Look-ups in named tables: a row name and a column name give one cell, copied from the table.

Table Monu
columns: Pid, Lof, Sikifa, Fuduta, Lek, Nen, Buvelo
Finuzul: [-6.700, 4.522, 2.696, -2.890, -6.068, 0.570, -6.806]
Nog: [-3.110, 5.209, 0.526, -3.313, -3.857, 1.675, -3.268]
Tib: [-4.749, 2.158, -1.494, -1.506, -0.697, -3.700, 1.349]
Mulagor: [4.430, 0.334, -2.596, -8.676, -5.205, -0.383, -0.193]
Suz: [-3.294, -0.324, -0.418, -7.546, -3.761, 4.632, -3.635]
Vavit: [-1.178, -3.586, -0.435, -5.128, -5.875, 0.090, -7.836]

Lof of Tib: 2.158
Buvelo of Vavit: -7.836
Fuduta of Nog: -3.313
Sikifa of Finuzul: 2.696
Sikifa of Tib: -1.494
Nen of Mulagor: -0.383
Pid of Vavit: -1.178
Buvelo of Nog: -3.268
Lek of Finuzul: -6.068
Buvelo of Mulagor: -0.193
Lof of Finuzul: 4.522
Fuduta of Vavit: -5.128
Buvelo of Tib: 1.349
Nen of Nog: 1.675
Lof of Vavit: -3.586
Lof of Mulagor: 0.334
Fuduta of Mulagor: -8.676
Buvelo of Finuzul: -6.806
Sikifa of Suz: -0.418
Nen of Tib: -3.700

Dol =
           Tor  Fuzake    Fuda     Ges  Dufosi   Balun   Tepaf    Gere
Gosof    -0.45  -90.04  -11.42  -13.60  -14.22  -36.34  -15.12  -41.94
Pafa    -41.36  -72.25  -72.49   -8.05  -23.33   -4.57   -5.74  -30.46
Dekuba  -35.21  -94.59  -15.64  -45.08   27.95   63.59  -48.10  -57.21
Kod     -46.61  -58.67  -57.16  -21.19    7.31    2.19  -31.01  -14.80
Motap   -41.11  -63.23  -78.63   -8.65  -26.58   -4.79   -7.89  -21.71
Komabi  -43.12  -58.42  -70.35   -2.85  -20.18   -6.15   -5.61  -31.32

Pafa, Tepaf => -5.74
Komabi, Ges => -2.85
Pafa, Tor => -41.36
Motap, Tor => -41.11
Gosof, Fuda => -11.42
Pafa, Ges => -8.05
Gosof, Dufosi => -14.22
Motap, Balun => -4.79
Kod, Tepaf => -31.01
Dekuba, Tor => -35.21
Kod, Fuda => -57.16
Pafa, Fuda => -72.49
Kod, Dufosi => 7.31
Which row has the largest Tor? Gosof

Kuribed =
,Gulisu,Nor,Rab,Mikula
Dimu,127,221,125,179
Gugo,133,119,177,104
Ketonag,130,210,161,128
Faf,135,189,185,97
Setafa,140,118,209,61
Dit,139,162,216,52
Rafiden,122,177,80,240
Gabakel,139,115,213,55
Fuposo,129,133,140,154
Lop,123,177,80,241
Fer,122,202,94,220

Dimu, Nor: 221
Lop, Mikula: 241
Faf, Rab: 185
Ketonag, Gulisu: 130
Fuposo, Nor: 133
Faf, Nor: 189
Ketonag, Nor: 210
Gugo, Gulisu: 133
Lop, Rab: 80
Dimu, Mikula: 179
Setafa, Mikula: 61
Ketonag, Rab: 161
Fuposo, Gulisu: 129
Lop, Nor: 177
Gabakel, Gulisu: 139
Which row has the largest Gulisu? Setafa

Zaku:
columns: Gon, Koni, Lif, Sovuzom, Zup, Gover, Navu, Digir
Nus: [0.2, -0.3, -0.5, 0.6, 0.0, 0.1, -0.2, -0.3]
Vidad: [-0.3, -0.5, -0.3, -0.2, 0.2, 0.0, 0.0, -0.6]
Zib: [-0.3, 0.4, -0.6, 0.1, -0.3, -0.5, -0.4, 0.3]
Som: [-0.2, -0.5, -0.2, -0.1, -0.4, 0.0, 0.1, -0.9]
Nimoton: [0.1, 0.0, -0.4, 0.3, -0.3, -0.2, 0.0, 0.0]
Puzazov: [0.0, -0.4, -0.9, -0.3, -0.6, -0.2, 0.1, -0.3]
Davaf: [0.0, -0.4, -0.5, 0.0, -0.1, -0.1, -0.1, -0.8]
Tiviz: [-0.3, -0.3, -0.1, -0.2, -0.1, -0.2, 0.0, -0.6]

What is the Zup of Nus in Zaku? 0.0
What is the Digir of Nimoton in Zaku? 0.0
What is the Zup of Davaf in Zaku? -0.1
What is the Digir of Zib in Zaku? 0.3
What is the Gon of Davaf in Zaku? 0.0
What is the Koni of Vidad in Zaku? -0.5
What is the Digir of Som in Zaku? -0.9
What is the Sovuzom of Tiviz in Zaku? -0.2
What is the Sovuzom of Davaf in Zaku? 0.0

